Each row, then the grade of its hidden value:
147; -116; 27; -143; -55; 120; -33; -109; 121; 14; 36; -95; -111; 41; -31; -158; -180; 170; 63; -77; 98; -54; 221; 153; -143; 156; -32; 80; -48; 71; -61; 144; 92; -19; 51; 18; -56; -3 : tik
154; -104; 388; -30; -56; -24; 61; -19; 173; -119; -40; 47; 27; 50; -194; -155; -14; 203; 26; 0; -84; 63; 68; 85; -134; 117; -242; 118; 64; 38; 143; 123; -43; -120; -33; 75; -122; -58 : Misu
95; -72; -200; 28; 113; -35; -62; 1; -27; 253; 36; -235; -65; 51; -102; 164; -130; -27; -240; -205; 199; -220; -67; 199; 111; 201; -17; 149; 35; -54; 19; 165; 300; 51; 8; 16; -22; 14 : domas
-266; -117; 180; 150; 109; 75; 18; 173; -72; -203; 213; 84; 121; -303; 93; -194; -172; -180; -241; -84; 44; -191; -39; 233; 382; -17; -134; -157; 93; -87; 195; -289; -19; 30; 44; -41; 84; 43 : zoze
128; -146; 421; -61; -135; -18; 91; -96; 257; -88; -74; 26; -12; 93; -275; -289; -43; 249; 40; 45; -62; 109; 133; 42; -187; 137; -183; 135; 70; 16; 80; 156; -95; -146; -12; 47; -197; -103 : tik
-78; -103; 60; 65; -37; -76; 196; -25; 114; 132; 45; -275; -58; 15; -237; 32; -171; -55; -338; -174; 229; -218; -79; 61; 165; 170; 38; 189; 138; -124; 38; 41; 88; -2; 3; -121; -165; -52 : domas
-213; -96; -463; -95; 150; 47; 7; 28; -55; -62; 256; -201; -120; -157; 236; 167; -294; -122; 163; -332; 280; -396; 71; 64; 365; 184; 16; -12; -121; 74; -40; -132; 216; 66; 113; -19; 182; 196 : tik
225; -88; 166; -40; -16; 210; -125; -37; 5; 72; 30; -22; -34; -21; -12; -236; -173; 116; -267; 5; 91; -9; 173; 375; -182; 89; -61; 14; 25; -28; 23; 137; 146; 51; 28; -1; -51; -54 : domas
159; -190; 130; 161; -178; 40; -308; -109; 240; 522; -72; -150; -6; 145; -393; -583; 49; -5; -221; 61; -377; -27; 158; 175; 66; -153; 482; -67; 121; 82; -428; 154; -66; 6; 26; 26; -229; -244 : Tobob
-282; -193; -292; -144; -139; 150; 45; -169; 194; 1; 261; -308; -277; -94; 92; -221; -399; -42; 156; -261; 196; -353; 325; -57; 329; 69; 415; 0; -108; 115; -379; -172; -41; 26; 179; -161; -27; 73 : bevos
337; 25; 170; 137; 35; -116; 33; 152; 117; 210; -118; 49; 351; 121; -230; -115; 242; -69; -127; 90; -253; 15; -174; 248; -207; 23; -191; -82; 174; 128; 132; 163; 74; 69; -109; 152; -18; -146 : Tobob
239; 116; 2; 57; 190; -131; 291; 245; -56; -24; -2; -18; 328; 4; -7; 347; 84; -136; -205; -89; 161; -153; -316; 268; -155; 225; -484; 31; 146; 30; 429; 87; 261; 125; -117; 75; 112; 20 : zoze
190; -129; 211; 35; 85; 127; -188; 0; -63; 105; -53; 57; 9; -10; -112; -231; -141; 135; -403; 62; 159; 76; 57; 435; -153; 171; -258; 41; 78; -183; 207; 202; 238; 11; 12; 57; -65; -64 : Misu
248; 2; 167; 220; 171; -90; -25; 212; -67; 223; -108; 82; 349; 27; -203; -59; 144; -119; -473; 91; -20; 11; -280; 431; -115; 104; -352; -67; 227; -102; 334; 160; 242; 103; -98; 118; 9; -123 : zud
-11; -51; -194; -164; -12; 64; 112; -42; 102; -106; 203; -217; -134; -55; 142; 133; -215; 22; 261; -296; 112; -305; 156; -21; 122; 124; 70; 84; -107; 200; -119; -49; 58; 13; 56; -27; 61; 121 : Misu
-194; -55; 455; -201; -125; 292; 398; 90; 149; -805; 297; 272; 145; -371; 387; -408; -280; 42; 300; 38; 81; -42; 307; 119; -94; 1; -349; -252; -46; 177; 249; -426; -325; -2; 76; -93; 136; 106 : bevos
-173; -91; -402; -69; 163; 52; -50; 40; -81; -48; 261; -194; -130; -163; 225; 200; -273; -108; 123; -348; 219; -393; 57; 82; 383; 151; 30; 12; -118; 74; -41; -119; 216; 53; 93; -3; 173; 192 : Misu
393; 290; -28; -229; 21; 292; 549; 264; -38; -399; 228; 57; 428; -199; 551; 186; -81; -191; 44; -37; 247; -220; 23; 443; -583; 94; -414; -254; -1; 348; 328; -153; 116; 353; -68; -71; 331; 96 : zud
-279; -98; 217; -65; -101; -64; 315; 34; 253; -449; 259; -57; -24; -175; 47; -18; -116; -11; 444; -256; -151; -263; 99; -274; 357; -17; -4; 29; -28; 242; -27; -315; -318; -136; 26; -37; 3; 101 : domas
100; -214; -9; 237; 32; -253; -370; -61; 162; 582; -146; -197; -59; 237; -552; -150; 153; 38; -144; -106; -347; -78; -103; 13; 318; 17; 253; 159; 125; -12; -242; 289; 107; -128; -22; 168; -217; -156 : zud
-303; -114; 546; -119; -132; 244; 329; 82; 153; -768; 307; 247; 87; -398; 282; -446; -277; 33; 240; -1; -3; -59; 282; 48; 99; -49; -258; -207; -17; 109; 205; -458; -386; -70; 75; -104; 70; 89 : tik
193; -67; -76; -204; 79; 87; -93; 5; 78; -215; 65; 125; 15; 6; 183; -59; -71; 192; 468; -61; -54; -19; 212; 138; -158; 158; -293; -60; -150; 259; 66; 76; 98; -29; 56; 195; 164; 116 : bevos
478; 1; -391; 24; 16; -190; -173; -53; 175; 676; -147; -353; 33; 373; -331; 182; 207; -2; 61; -170; -221; -188; -87; 79; -127; 108; 255; 154; 33; 262; -318; 440; 292; 71; -66; 169; -75; -111 : Tobob
358; 35; 13; 195; 128; -37; -70; 194; -37; 371; -120; 30; 385; 86; -163; -127; 170; -172; -444; 129; -69; -12; -221; 486; -219; 56; -202; -149; 207; -3; 182; 193; 269; 194; -84; 114; 34; -155 : Tobob
-404; -108; -162; -59; 55; -40; 204; 67; 83; -354; 345; -143; -89; -249; 196; 142; -235; -134; 382; -377; 61; -423; 55; -196; 561; 62; 26; -2; -91; 169; -27; -350; -100; -57; 83; -47; 131; 205 : Misu
325; -14; 380; -282; -143; 359; 31; -35; 148; -438; 149; 198; 15; -115; 295; -325; -138; 275; 376; 34; -157; 73; 440; 240; -441; -21; -187; -113; -140; 334; 4; -26; -150; -4; 28; 56; 83; 39 : domas
359; -104; -174; -214; -99; -12; -160; -229; 250; 260; -40; -285; -272; 283; -180; 68; -47; 305; 382; -230; -120; -105; 256; -65; -163; 168; 195; 276; -141; 277; -343; 376; 128; -100; 22; 124; -119; -2 : Misu
448; 90; -33; -2; 97; 0; -37; 180; 47; 89; -26; 103; 347; 72; 57; -4; 221; -45; 172; 30; -281; -40; -56; 298; -300; 12; -233; -170; 27; 316; 89; 139; 139; 128; -83; 216; 171; -33 : Tobob
-147; 59; -481; -20; 112; -36; 208; 181; 16; -69; 324; -230; 121; -178; 295; 307; -77; -350; 311; -383; -4; -544; -75; -35; 401; -2; 145; -137; -64; 335; -120; -286; 60; 161; 28; -21; 268; 172 : zud
-129; 2; 561; -15; -76; 309; 351; 212; 28; -639; 289; 278; 290; -425; 338; -408; -201; -122; -109; 82; 25; -65; 144; 316; -57; -108; -305; -315; 87; 78; 315; -444; -268; 96; 15; -132; 129; 25 : zoze
42; 10; -319; 2; 28; 99; 99; 60; -6; 198; 185; -288; 36; -72; 112; 82; -173; -233; -198; -225; 183; -377; 3; 222; 114; 60; 205; -49; 27; 103; -134; -49; 190; 206; 32; -104; 80; 25 : zud
267; 51; 52; 122; 126; -101; 94; 192; 4; 156; -56; 5; 321; 50; -124; 72; 147; -122; -226; 1; -43; -79; -235; 299; -136; 105; -284; -43; 163; 52; 244; 128; 193; 105; -96; 105; 46; -72 : zud
322; -35; -85; -42; -33; -10; -111; -40; 153; 263; -12; -163; -1; 155; -128; -17; 55; 70; 129; -125; -203; -125; 82; 106; -104; 41; 132; 65; -14; 241; -207; 214; 105; 21; -21; 109; -33; -51 : zud
173; -37; -51; -233; 17; 158; 51; -7; 85; -245; 108; 61; 15; -38; 225; -76; -156; 144; 334; -63; 88; -61; 236; 177; -228; 168; -243; -59; -123; 224; 68; 30; 83; 30; 59; 86; 138; 100 : bevos

-248; -111; 124; -25; 1; -200; -13; -68; 51; -174; 98; -431; -74; 400; -35; -155; 95; -64; 41; -21; -44; -106; 14; 123; 145; 155; 150; 2; 21; -51; 134; -107; 345; 219; -37; -151; 133; -21 : mig
-13; -105; -22; -8; 187; -292; 169; 218; -87; 1; -64; 143; 134; 1; -456; -92; -178; 158; -40; -16; -57; -21; -9; -48; -34; -4; 235; 171; -59; 102; -26; 86; 23; -82; 150; 61; -86; 64 : Farov
212; -175; -271; -163; 70; 184; 111; -24; 3; 57; -149; 286; -5; -222; -214; 191; 61; 94; 177; -135; 0; 199; -27; -120; -79; 140; 75; 210; -181; 234; 6; 137; -246; -127; -3; 33; -188; 26 : Farov
-83; 27; 238; -76; -26; -448; -49; 189; 146; -234; 188; -344; 169; 238; -53; -159; -243; -77; -311; 7; -22; -424; 89; 200; 349; -94; 140; 44; 39; -104; 80; -284; 210; 252; 77; -267; -79; -89 : Farov
-226; 128; 133; 102; -100; -369; -20; -85; 43; -176; -8; -347; 3; 239; -65; -104; -67; -358; -213; 104; 148; -38; -54; 107; -22; -102; 141; 174; -119; -188; 205; -40; 392; 124; 90; -28; 333; -84 : zukim
-185; 171; 133; 0; -34; -417; -110; -33; 69; -65; 233; -242; 69; 347; -93; -255; -21; -54; -191; 169; 16; -289; 14; 208; 179; 16; 124; -252; 183; 56; 65; -237; 124; 117; -36; -223; -30; 77 : Leka
177; 30; 89; 18; 38; -235; 12; 186; 189; -21; -201; 264; 355; -202; -388; -18; -179; -18; -262; 95; -35; -133; -168; -10; 165; -50; 90; 142; -47; 55; -21; -75; -79; 12; 306; -16; -187; -3 : Farov
121; -68; -398; -314; 86; 270; 243; -22; -42; -122; 9; 24; -103; -169; -48; 225; -30; 95; 248; -212; 132; 21; 234; -143; -51; 115; 47; -30; 86; 86; -3; -22; -284; -39; -167; 97; -242; 44 : Leka
248; 62; -371; -35; -125; 210; 8; -219; -14; 53; -237; 118; -156; -219; 73; 277; 99; -389; 66; 42; 283; 420; -81; -106; -327; -71; 32; 310; -263; 38; 126; 180; -81; -179; 4; 185; 185; -34 : zek
64; 168; -177; 136; -34; -171; -79; -159; -127; 203; -134; 269; -100; -55; -130; 1; 29; -258; -61; 202; 121; 442; -168; 11; -404; -155; 132; 140; -243; 114; 66; 223; -59; -275; 106; 83; 256; 63 : Zad
-163; 94; 111; -98; 105; -254; 202; 168; 99; -304; -17; -157; 216; 8; -276; -64; -304; 1; -151; -61; 3; -322; 115; -7; 207; -47; 107; -81; 184; -202; 21; -215; 87; 185; 147; 15; -79; -42 : Kip
215; 121; -417; -58; -92; 176; -36; -280; -17; 179; -86; 236; -107; -120; -67; 145; 249; -148; 126; 143; 251; 267; -100; -72; -255; 101; 29; -31; -26; 280; 55; 106; -264; -235; -115; 104; -61; 158 : Leka
114; -46; 30; -171; -90; -153; -138; 78; 123; -149; 194; -362; -49; 207; 271; -12; -91; -175; -142; -33; 22; -199; 133; 199; 251; -65; 77; 71; -23; -31; 78; -253; 94; 201; -56; -273; -73; -102 : zek
-362; -37; -13; -192; 57; -110; 40; -217; -54; -95; 299; -204; -171; 334; -69; -118; 128; 177; 198; -163; -119; -82; 156; 128; 76; 251; 87; -250; 43; 171; 105; -78; -17; 94; -282; -291; -50; 39 : Kip
-123; 19; 240; -89; 98; -291; 84; 241; 110; -309; -3; -202; 142; 27; -52; -77; -389; -67; -204; -111; -141; -190; 125; 97; 221; -180; 103; 6; 26; -308; 11; -226; 119; 252; 245; -125; 19; -158 : Zad
150; -256; -171; -18; 204; -85; 94; 167; -158; 170; -128; 232; -46; -13; -283; -28; -14; 137; 140; -24; -113; 298; -49; -61; -193; 48; 228; 261; -180; 226; -56; 217; -39; -187; 111; 92; -45; 81 : zek
395; -125; -261; -180; 121; 162; 129; 240; -1; -43; -207; 217; 17; -333; -18; 224; -245; -23; 48; -112; 9; 193; 90; -117; -69; -150; 97; 212; -77; -42; -102; 11; -254; -76; 190; 131; -163; -48 : Zad
149; -127; -214; -119; 101; 102; 124; -17; 2; 80; -170; 379; 65; -238; -345; 135; 36; 143; 138; -100; -39; 186; -73; -122; -89; 140; 81; 160; -164; 250; -9; 153; -266; -151; 47; 39; -189; 50 : Farov
271; 19; -341; -182; -147; 190; -96; -200; 61; 32; 55; -40; -146; -1; 166; 183; 180; -166; 91; 28; 221; 70; 31; 21; -21; 82; 23; 34; -31; 198; 77; -54; -177; -60; -195; -79; -120; 47 : mig
73; -186; -92; -5; 184; -215; 121; 196; -129; 100; -85; 185; 44; 3; -367; -65; -97; 134; 30; -15; -79; 144; -35; -44; -121; 10; 239; 256; -156; 178; -30; 168; 5; -144; 127; 65; -55; 66 : zukim
-93; 93; 131; -2; 161; -384; 139; 238; 70; -113; -37; 69; 310; -2; -446; -184; -263; 113; -204; 80; -66; -284; -3; 12; 165; -32; 152; -131; 199; -28; -53; -159; 4; 68; 231; 19; -173; 71 : Leka
47; 46; -45; 154; -55; -110; -28; -125; 57; 70; -298; 151; 67; -77; -248; 27; 88; -288; -84; 163; 103; 289; -272; -43; -193; -9; 99; 272; -232; 34; 116; 166; 128; -99; 215; 132; 224; 2 : zukim
-90; 44; 72; -59; 125; -284; 204; 219; 47; -235; -53; -90; 212; -9; -332; -64; -305; 15; -151; -32; 19; -252; 82; -30; 138; -74; 157; 29; 119; -153; 5; -133; 98; 110; 180; 64; -67; -18 : mig
197; 77; -82; -52; 81; -25; 116; 120; 148; -34; -254; 320; 294; -298; -376; 69; -149; 9; -105; 65; 26; -63; -102; -112; 73; -1; 48; -5; 97; 43; -64; -76; -208; -41; 245; 126; -229; 52 : Kip
123; -237; -359; -179; 45; 415; 41; -238; 2; 84; -100; 40; -221; 31; 3; 137; 388; 80; 445; -89; -3; 303; -31; -94; -102; 372; 36; -49; 18; 272; 22; 88; -153; -51; -167; 46; -118; 121 : Leka
293; -338; -271; -48; 192; 161; 15; 101; -150; 229; -184; 264; -182; -33; -86; 47; 114; 130; 305; -25; -159; 505; -75; -70; -247; 87; 194; 195; -167; 231; -107; 233; -133; -198; 107; 92; -41; 97 : Zad
250; -65; -72; -171; -86; 0; -182; 60; 93; -95; 137; -291; -143; 151; 400; 47; -56; -191; -48; -4; 19; -17; 124; 175; 152; -110; 73; 19; -3; -57; 15; -226; -5; 147; -19; -226; -52; -74 : Zad
-57; 74; 288; 82; 15; -523; -211; 160; 66; -22; 137; -135; 94; 286; -15; -285; -190; -86; -304; 177; -161; -120; -53; 270; 163; -181; 173; -86; 5; -58; -3; -195; 150; 124; 210; -286; 58; -15 : Zad
315; -132; -297; -229; 100; 194; 108; 149; -66; -71; -72; 116; -130; -224; 100; 228; -200; 17; 138; -172; 11; 226; 178; -77; -106; -137; 112; 135; -85; -48; -84; 18; -273; -68; 60; 43; -125; -41 : Zad
-14; 61; 10; 167; -42; -142; -15; -114; 92; 15; -278; 60; 114; 9; -301; -38; 103; -240; -83; 200; 100; 160; -275; -39; -102; 43; 113; 156; -91; -4; 103; 87; 192; -30; 222; 135; 195; 41 : mig
-166; -19; 231; 169; 36; -337; -103; 26; 28; -51; -95; -201; -8; 280; -68; -221; -28; -203; -110; 147; -121; 149; -151; 140; -24; -66; 175; 53; -69; -158; 66; -18; 353; 119; 259; -55; 311; -32 : Zad
132; 144; -332; 19; -107; 30; -60; -300; -54; 199; -87; 269; -95; -78; -159; 107; 213; -178; 56; 162; 234; 308; -156; -44; -304; 48; 73; 83; -163; 282; 97; 187; -175; -276; -87; 64; 61; 124 : mig
367; -1; -438; -97; -104; 272; -42; -131; -65; 42; -143; -10; -285; -132; 297; 278; 62; -364; 130; 36; 270; 440; 31; -64; -316; -139; 72; 240; -174; -15; 56; 111; -104; -155; -29; 153; 153; -20 : Zad
-82; 293; -229; 117; -50; -165; 50; -252; -86; 107; -108; 187; -9; -37; -305; -16; 88; -222; -49; 233; 275; 216; -139; -63; -348; -27; 107; -36; -26; 114; 103; 154; -44; -238; 14; 191; 176; 151 : Leka
258; 98; -409; 0; -110; 242; 56; -233; 18; 51; -308; 163; -72; -234; -95; 263; 158; -332; 96; 120; 345; 342; -143; -178; -303; 12; 46; 217; -112; 58; 97; 165; -82; -197; 32; 290; 122; 58 : mig
-237; 96; 112; 8; -147; -193; -20; -179; 133; -273; 10; -452; -29; 241; 38; -28; 21; -345; -119; 18; 150; -107; -15; 99; 97; 8; 71; 94; -59; -213; 231; -124; 363; 231; 6; -87; 269; -111 : Farov
118; -238; -228; -182; -68; 375; -41; -246; 119; -52; -78; -185; -205; 103; 158; 167; 354; -80; 328; -112; 28; 185; -32; -19; 52; 317; 11; 65; -52; 128; 102; -14; 16; 105; -148; -65; -29; -1 : mig

New part:
-426; -224; 218; -78; 144; 46; -270; -284; 162; 177; -238; 5; -205; 15; 343; 50; 132; 103; -21; -272; 138; -5; 274; -46; -65; 139; 126; -104; 120; -205; 238; -117; -125; -96; 410; 291; -325; 66 : (85)
-513; -71; 238; -162; 63; 37; -310; -259; 78; 151; -153; 32; -96; 3; 226; -11; 80; 55; 118; -157; 236; 84; 162; -108; -73; 251; 62; -54; -34; -65; 206; -53; -199; -32; 349; 215; -236; -90 : (76)
216; -33; -105; -3; 102; 42; 2; 58; 180; 84; -103; 64; -284; 232; -152; -44; -183; -78; -81; 80; -122; 98; 3; 19; 14; -195; 182; -54; 123; 26; 232; 142; 98; 189; -20; 189; -45; 113 : (81)
106; -533; -77; 167; 16; -145; 147; 72; 42; -139; -116; -318; -107; -152; 75; 343; -73; 134; -33; -11; -135; -124; -94; -81; -105; -27; 299; -220; -190; -164; -31; -187; 420; -211; 271; -275; 45; 233 : (72)
-459; 207; 179; -242; 14; 65; -460; -339; 339; 347; -125; 299; -305; 246; 1; -398; 26; -139; 180; 134; 415; 302; 355; 24; -108; 259; 24; -186; 197; 69; 606; 188; -362; 235; 242; 665; -289; -287 : (76)
442; 24; -72; 252; 308; 245; 371; 227; -69; -44; -4; -210; -72; 319; -29; 271; -188; -30; -269; -194; -617; -64; -239; -120; 281; -629; 158; 370; 27; 33; -248; 144; 176; 170; -236; -199; 88; 410 : (81)
-9; -123; -92; -126; 65; 16; -222; -110; 221; 182; -211; 165; -375; 126; -51; -86; -72; 3; -21; 133; 86; 122; 177; 73; -68; 72; 244; -236; 211; -5; 379; 102; -33; 77; 131; 349; -218; -23 : (72)
-393; -167; 175; 101; 131; 112; -138; -239; 56; 220; -147; -137; -165; -51; 275; 171; 99; 119; 78; -93; -13; 31; 226; -98; 13; 151; 215; -89; -14; -36; 86; 50; -107; -154; 250; 102; -153; 13 : (76)
92; -28; -125; -110; 141; 146; -21; -42; -103; -66; -102; -43; -35; 224; 13; 122; 15; 64; -100; 100; -135; 21; -171; -67; 114; -169; 184; 114; 60; 90; 2; -6; -83; 73; 0; -45; -220; 4 : (74)
-136; 183; 208; -88; 170; 161; 2; -131; 46; -104; 36; -98; 159; 448; 167; -93; 95; -102; -95; -205; -4; 26; -135; -155; 111; -350; -140; 338; 25; -47; 63; -126; -165; 267; 177; 119; -228; 59 : (85)
-368; -129; 114; -147; -116; -119; -179; -163; 36; -82; -6; -124; 75; -22; 34; -14; 37; 2; 236; 149; 325; 97; -76; -149; -166; 266; 57; -150; -267; 20; 179; -150; -4; -14; 363; -41; -85; -203 : (76)
-232; -37; 76; 29; 119; 134; -93; -206; 33; 112; -78; -112; -76; 130; 156; 80; 103; 44; 46; 59; -9; 69; 83; -91; 45; 6; 169; -9; 10; 47; 114; 37; -145; -5; 161; 92; -190; -55 : (70)
206; 23; -100; 31; 189; 200; 179; 16; -158; -168; 4; -213; 111; 323; 38; 194; 33; 32; -151; 62; -297; -33; -294; -130; 205; -399; 130; 276; -7; 100; -157; -39; -20; 110; -61; -198; -140; 98 : (74)
-166; 247; 158; -79; 25; 65; -74; -179; 222; -19; 102; -38; 63; 454; -24; -300; 52; -217; 78; 133; 204; 181; -29; -98; -9; -184; -117; 93; 6; 60; 330; -5; -159; 343; 190; 286; -154; -150 : (70)
-350; 339; 365; -22; 165; 191; -135; -246; 276; 185; 34; 33; -33; 471; 160; -306; 66; -215; 17; -209; 121; 166; 171; -106; 73; -225; -181; 227; 133; -26; 310; 91; -286; 347; 197; 473; -197; -18 : (76)
-113; 356; 160; -72; 0; 48; -131; -223; 465; 101; 108; 95; -99; 611; -121; -556; 17; -349; 77; 243; 308; 280; 145; 6; -56; -227; -154; -25; 183; 61; 616; 109; -182; 502; 189; 608; -180; -190 : (85)
-264; -221; 186; 113; 81; 13; 42; -159; 25; -82; -20; -324; 102; 51; 272; 184; 134; 63; 30; -133; -1; -59; -26; -171; -20; -60; 74; 20; -170; -126; -13; -205; 65; -91; 356; -115; -106; 87 : (70)
40; -302; 15; 98; -29; -131; 167; -2; 74; -274; 43; -363; 126; 99; 63; 131; 21; -2; 8; 63; 18; -75; -207; -132; -91; -165; 85; -70; -221; -121; 34; -276; 301; -18; 325; -220; -8; 105 : (74)
-81; 214; 68; -364; -22; -78; -417; -119; 552; 238; -141; 493; -445; 416; -247; -623; -206; -295; 34; 72; 438; 316; 266; 134; -197; 36; -69; -214; 334; -46; 802; 155; -133; 492; 197; 836; -231; -125 : (72)
21; -261; 76; 164; 321; 156; -33; -1; 180; 341; -319; 56; -507; -6; 204; 234; -145; 110; -222; -449; -361; -51; 308; 21; 85; -149; 299; -27; 255; -200; 82; 173; 93; -72; 58; 247; -101; 429 : (81)
32; 41; -27; -249; 66; 34; -91; -25; 8; -141; -54; 48; 17; 297; -44; -70; -38; -44; -61; 19; 72; 58; -207; -76; 10; -158; 13; 125; 22; 17; 135; -104; -57; 213; 117; 65; -211; -20 : (74)
-103; -191; 101; -35; 52; -53; -48; -96; 168; -66; -81; -111; -58; 144; 125; -5; 21; -8; -36; -106; 93; -12; 0; -63; -78; -86; 56; -58; -4; -161; 191; -177; 102; 48; 328; 103; -155; 100 : (74)
-143; -339; 13; -28; 196; 52; -278; -133; 230; 368; -394; 186; -574; -97; 174; 120; -73; 152; -112; -231; -58; 17; 404; 91; -55; 163; 354; -271; 291; -181; 300; 117; 2; -135; 204; 390; -244; 200 : (72)
11; -237; -47; -65; 224; 97; -184; 7; 94; 283; -348; 197; -495; -52; 64; 178; -178; 133; -145; -254; -198; 16; 206; 40; 26; 45; 333; -99; 215; -95; 143; 159; 20; -53; 37; 227; -158; 246 : (81)
-468; -177; 278; 80; 15; -46; -173; -269; 276; 172; -80; -133; -141; 2; 233; -42; 86; -15; 148; -94; 229; 72; 280; -82; -140; 183; 74; -211; -62; -144; 306; -55; -5; -53; 447; 254; -114; -18 : (76)
-390; 104; 382; 139; 254; 234; -36; -224; 117; 198; -46; -144; -31; 235; 354; 34; 108; -29; -37; -404; -107; 16; 186; -161; 140; -193; -45; 254; 55; -99; 35; 46; -191; 77; 211; 216; -154; 154 : (76)
74; -185; -2; 29; 56; -19; 117; 5; 24; -203; -5; -243; 70; 174; 58; 120; 3; 6; -63; -6; -65; -53; -204; -115; -5; -221; 82; 45; -109; -77; 7; -186; 174; 43; 204; -146; -74; 120 : (74)
85; -137; -141; 56; 194; 229; 178; -27; -387; -201; -40; -349; 196; 107; 152; 466; 127; 209; -98; 105; -364; -99; -350; -196; 230; -226; 271; 257; -147; 145; -372; -94; -47; -133; -42; -471; -161; 47 : (85)
-566; -48; 216; -357; -27; -88; -619; -405; 485; 345; -270; 386; -431; 120; 115; -439; 58; -80; 146; -17; 611; 241; 503; 102; -278; 426; 38; -398; 279; -155; 786; -2; -274; 141; 508; 815; -418; -225 : (85)
-146; -277; 209; 30; 224; 3; -171; -36; 336; 306; -316; 144; -493; -23; 206; 47; -167; 33; -151; -559; -84; -22; 356; 21; -70; -20; 150; -107; 207; -326; 266; 49; 125; -2; 270; 398; -113; 395 : (81)
